[[ -6.8 -44.4  26.6]
 [ -4.9 -70.5  -2.0]
 [-17.0 -11.4  11.7]]
|
[[ -4.9 -70.5  -2.0]
 [-17.0 -11.4  11.7]]

[[-17.9  12.6  -3.2]
 [-57.6   8.1 -19.3]
 [-80.2  56.7 -44.5]
 [-36.8  10.1 -18.4]
 [  7.0   2.8   2.1]]
|
[[-57.6   8.1 -19.3]
 [-80.2  56.7 -44.5]]

[[  0.0  -2.3  -3.3  -2.0  -0.4]
 [ 72.7 -71.9 -70.5 -71.9  73.1]
 [ 63.0 -56.1 -54.8 -56.1  63.4]]
|
[[ 72.7 -71.9 -70.5]
 [ 63.0 -56.1 -54.8]]

[[ 12.4  -8.6  32.5 -25.6]
 [ 36.8   5.7  81.3   6.0]
 [-31.4   1.9  -5.3  10.6]
 [  6.9  11.6   8.2  23.4]
 [ 33.3 -43.7 -16.5 -56.5]]
|
[[ 36.8   5.7  81.3]
 [-31.4   1.9  -5.3]]

[[-17.5 -15.4   6.8]
 [-21.0 -21.5  19.8]
 [ 10.0  10.8 -14.2]
 [ 52.8  51.9 -48.2]
 [ 66.4  65.4 -63.8]]
|
[[-21.0 -21.5  19.8]
 [ 10.0  10.8 -14.2]]

[[-64.2   2.8  -0.9]
 [ -2.1 -55.6  16.1]
 [ 49.9 -75.9 -36.3]]
|
[[ -2.1 -55.6  16.1]
 [ 49.9 -75.9 -36.3]]
---
[[ 25.5 -71.4  26.6 -41.0]
 [-58.8 -54.9  -1.0  37.9]
 [-55.6  75.0  80.4  40.4]
 [-11.1 -13.6  13.5  76.5]
 [-39.0  81.3  -0.5  48.9]
 [-46.9   7.8 -72.6 -22.7]]
|
[[ 25.5 -58.8 -55.6 -11.1 -39.0 -46.9]
 [-71.4 -54.9  75.0 -13.6  81.3   7.8]
 [ 26.6  -1.0  80.4  13.5  -0.5 -72.6]
 [-41.0  37.9  40.4  76.5  48.9 -22.7]]

[[ 68.7  14.0 -55.3  30.9 -31.9 -14.1  36.3 -75.4  46.0]
 [ 15.7 -83.6  48.6 -50.8 -68.5  61.8  20.2 -15.2  54.5]
 [ 55.9  14.2  13.7  51.0 -82.3  39.6  37.7 -23.6 -60.2]]
|
[[ 68.7  15.7  55.9]
 [ 14.0 -83.6  14.2]
 [-55.3  48.6  13.7]
 [ 30.9 -50.8  51.0]
 [-31.9 -68.5 -82.3]
 [-14.1  61.8  39.6]
 [ 36.3  20.2  37.7]
 [-75.4 -15.2 -23.6]
 [ 46.0  54.5 -60.2]]

[[-43.6  51.0 -62.6  73.1  59.7 -75.3  65.2 -73.7]
 [ -2.9   2.9  -3.0   0.8   2.1  -1.8   1.6  -1.8]
 [  6.8  -9.4   9.8 -25.6 -16.5  18.1 -19.6  17.4]
 [-10.6  13.5 -15.4  25.6  18.6 -21.8  21.1 -21.2]
 [ -6.0   5.8  -4.6   9.7   8.5  -5.4   8.2  -4.6]
 [ -1.3   4.7  -5.5  17.6   9.4 -13.4  12.9 -13.5]
 [  3.0  -4.7   4.9 -19.2 -11.1  12.3 -13.8  11.7]]
|
[[-43.6  -2.9   6.8 -10.6  -6.0  -1.3   3.0]
 [ 51.0   2.9  -9.4  13.5   5.8   4.7  -4.7]
 [-62.6  -3.0   9.8 -15.4  -4.6  -5.5   4.9]
 [ 73.1   0.8 -25.6  25.6   9.7  17.6 -19.2]
 [ 59.7   2.1 -16.5  18.6   8.5   9.4 -11.1]
 [-75.3  -1.8  18.1 -21.8  -5.4 -13.4  12.3]
 [ 65.2   1.6 -19.6  21.1   8.2  12.9 -13.8]
 [-73.7  -1.8  17.4 -21.2  -4.6 -13.5  11.7]]

[[ 16.3  -5.5  17.0  -6.8  11.1  -5.5  15.6 -12.1  14.9 -10.4  15.8  15.6
  -13.0  -5.4  12.5]
 [-60.0  45.7 -60.3  46.2 -48.3  45.7 -58.0  55.0 -55.6  53.7 -58.5 -58.0
   58.4  40.3 -52.5]]
|
[[ 16.3 -60.0]
 [ -5.5  45.7]
 [ 17.0 -60.3]
 [ -6.8  46.2]
 [ 11.1 -48.3]
 [ -5.5  45.7]
 [ 15.6 -58.0]
 [-12.1  55.0]
 [ 14.9 -55.6]
 [-10.4  53.7]
 [ 15.8 -58.5]
 [ 15.6 -58.0]
 [-13.0  58.4]
 [ -5.4  40.3]
 [ 12.5 -52.5]]

[[-67.7 -39.5  46.2 -56.6  66.3]
 [ -8.0  -8.8   5.5  -8.9   3.5]
 [ 18.7   8.8  -9.6  11.5 -24.2]
 [-22.5 -12.7  13.5 -16.9  24.4]
 [-23.3 -23.4  13.5 -22.2  16.8]
 [ -3.4   6.9   0.5   3.0  12.2]
 [  9.4   1.3  -3.6   3.0 -16.7]
 [  5.5  -3.0  -1.5  -0.7 -14.3]]
|
[[-67.7  -8.0  18.7 -22.5 -23.3  -3.4   9.4   5.5]
 [-39.5  -8.8   8.8 -12.7 -23.4   6.9   1.3  -3.0]
 [ 46.2   5.5  -9.6  13.5  13.5   0.5  -3.6  -1.5]
 [-56.6  -8.9  11.5 -16.9 -22.2   3.0   3.0  -0.7]
 [ 66.3   3.5 -24.2  24.4  16.8  12.2 -16.7 -14.3]]

[[ -1.5  15.6  13.3 -30.4 -19.9  -8.4 -30.8 -16.6 -43.3  27.7   3.6 -15.8
   27.5 -13.4  45.9 -15.3]
 [-11.7 -25.9 -29.9  51.8  43.5 -14.4  49.6 -44.2  70.8  57.0  17.1 -36.8
   38.8 -15.7 -68.3 -29.9]
 [ -9.7  56.4  10.4  45.9 -28.8 -16.5 -21.7 -31.1 -22.8  53.6  28.4 -28.2
   43.8 -13.4 -62.5 -18.6]
 [ -9.4 -23.5  32.6  23.3 -35.8   1.6   8.5  21.3 -68.3 -33.0 -13.0  14.9
  -25.3  10.7 -41.9  18.8]
 [ 10.3  10.0  22.9 -20.4 -33.9   2.2 -23.0   5.5 -41.6 -11.5 -12.4   7.5
   -6.7   4.5  48.8   5.7]]
|
[[ -1.5 -11.7  -9.7  -9.4  10.3]
 [ 15.6 -25.9  56.4 -23.5  10.0]
 [ 13.3 -29.9  10.4  32.6  22.9]
 [-30.4  51.8  45.9  23.3 -20.4]
 [-19.9  43.5 -28.8 -35.8 -33.9]
 [ -8.4 -14.4 -16.5   1.6   2.2]
 [-30.8  49.6 -21.7   8.5 -23.0]
 [-16.6 -44.2 -31.1  21.3   5.5]
 [-43.3  70.8 -22.8 -68.3 -41.6]
 [ 27.7  57.0  53.6 -33.0 -11.5]
 [  3.6  17.1  28.4 -13.0 -12.4]
 [-15.8 -36.8 -28.2  14.9   7.5]
 [ 27.5  38.8  43.8 -25.3  -6.7]
 [-13.4 -15.7 -13.4  10.7   4.5]
 [ 45.9 -68.3 -62.5 -41.9  48.8]
 [-15.3 -29.9 -18.6  18.8   5.7]]

[[ 51.6 -46.7 -33.0  34.1  46.6  51.4 -24.3 -18.1 -40.3  54.8 -35.0 -13.4]
 [  1.1   2.5  -4.8  -3.0   2.6  -5.0   2.6  -1.7   0.5   1.1  -1.5  -2.1]
 [-52.7 -20.1 -18.5 -31.8  38.0 -14.6 -61.0 -45.6 -34.8 -48.0 -25.8  48.8]
 [  6.6 -31.3 -52.6  39.3 -39.6 -52.2 -23.7  38.6 -28.3  27.6  50.7  54.2]]
|
[[ 51.6   1.1 -52.7   6.6]
 [-46.7   2.5 -20.1 -31.3]
 [-33.0  -4.8 -18.5 -52.6]
 [ 34.1  -3.0 -31.8  39.3]
 [ 46.6   2.6  38.0 -39.6]
 [ 51.4  -5.0 -14.6 -52.2]
 [-24.3   2.6 -61.0 -23.7]
 [-18.1  -1.7 -45.6  38.6]
 [-40.3   0.5 -34.8 -28.3]
 [ 54.8   1.1 -48.0  27.6]
 [-35.0  -1.5 -25.8  50.7]
 [-13.4  -2.1  48.8  54.2]]

[[ -2.8 -19.9]
 [ 69.6  32.0]
 [ 67.3  16.2]
 [-84.4  27.6]
 [-52.8  -5.5]]
|
[[ -2.8  69.6  67.3 -84.4 -52.8]
 [-19.9  32.0  16.2  27.6  -5.5]]
---
[[-56.1 -70.4]
 [-12.1 -52.9]]
|
[-56.1 -52.9]

[[-10.1 -43.6  15.9 -12.8  19.3]
 [-30.9 -28.3  -1.7   2.1 -64.0]
 [-38.6 -56.9  13.6 -20.1  19.1]
 [ 22.2   1.2  14.2 -30.0  11.5]
 [  2.2  31.5 -39.2 -60.9 -52.2]]
|
[-10.1 -28.3  13.6 -30.0 -52.2]

[[  2.2 -66.6  15.0  50.1 -82.0]
 [-13.5 -19.0 -12.6   6.8  57.3]]
|
[  2.2 -19.0]

[[ 67.1   8.8 -37.7]
 [ 55.9  13.2 -31.1]
 [ 50.0  16.8 -37.4]]
|
[ 67.1  13.2 -37.4]

[[ 17.4  61.3  20.0]
 [-50.1  23.4 -31.4]
 [-51.0  24.2 -33.8]
 [ 46.7 -24.8  35.2]
 [ 51.7 -27.7  34.2]]
|
[ 17.4  23.4 -33.8]

[[  4.6 -50.0]
 [-27.9 -66.4]
 [-37.3  54.5]
 [-20.2 -28.2]
 [-21.6  35.3]]
|
[  4.6 -66.4]
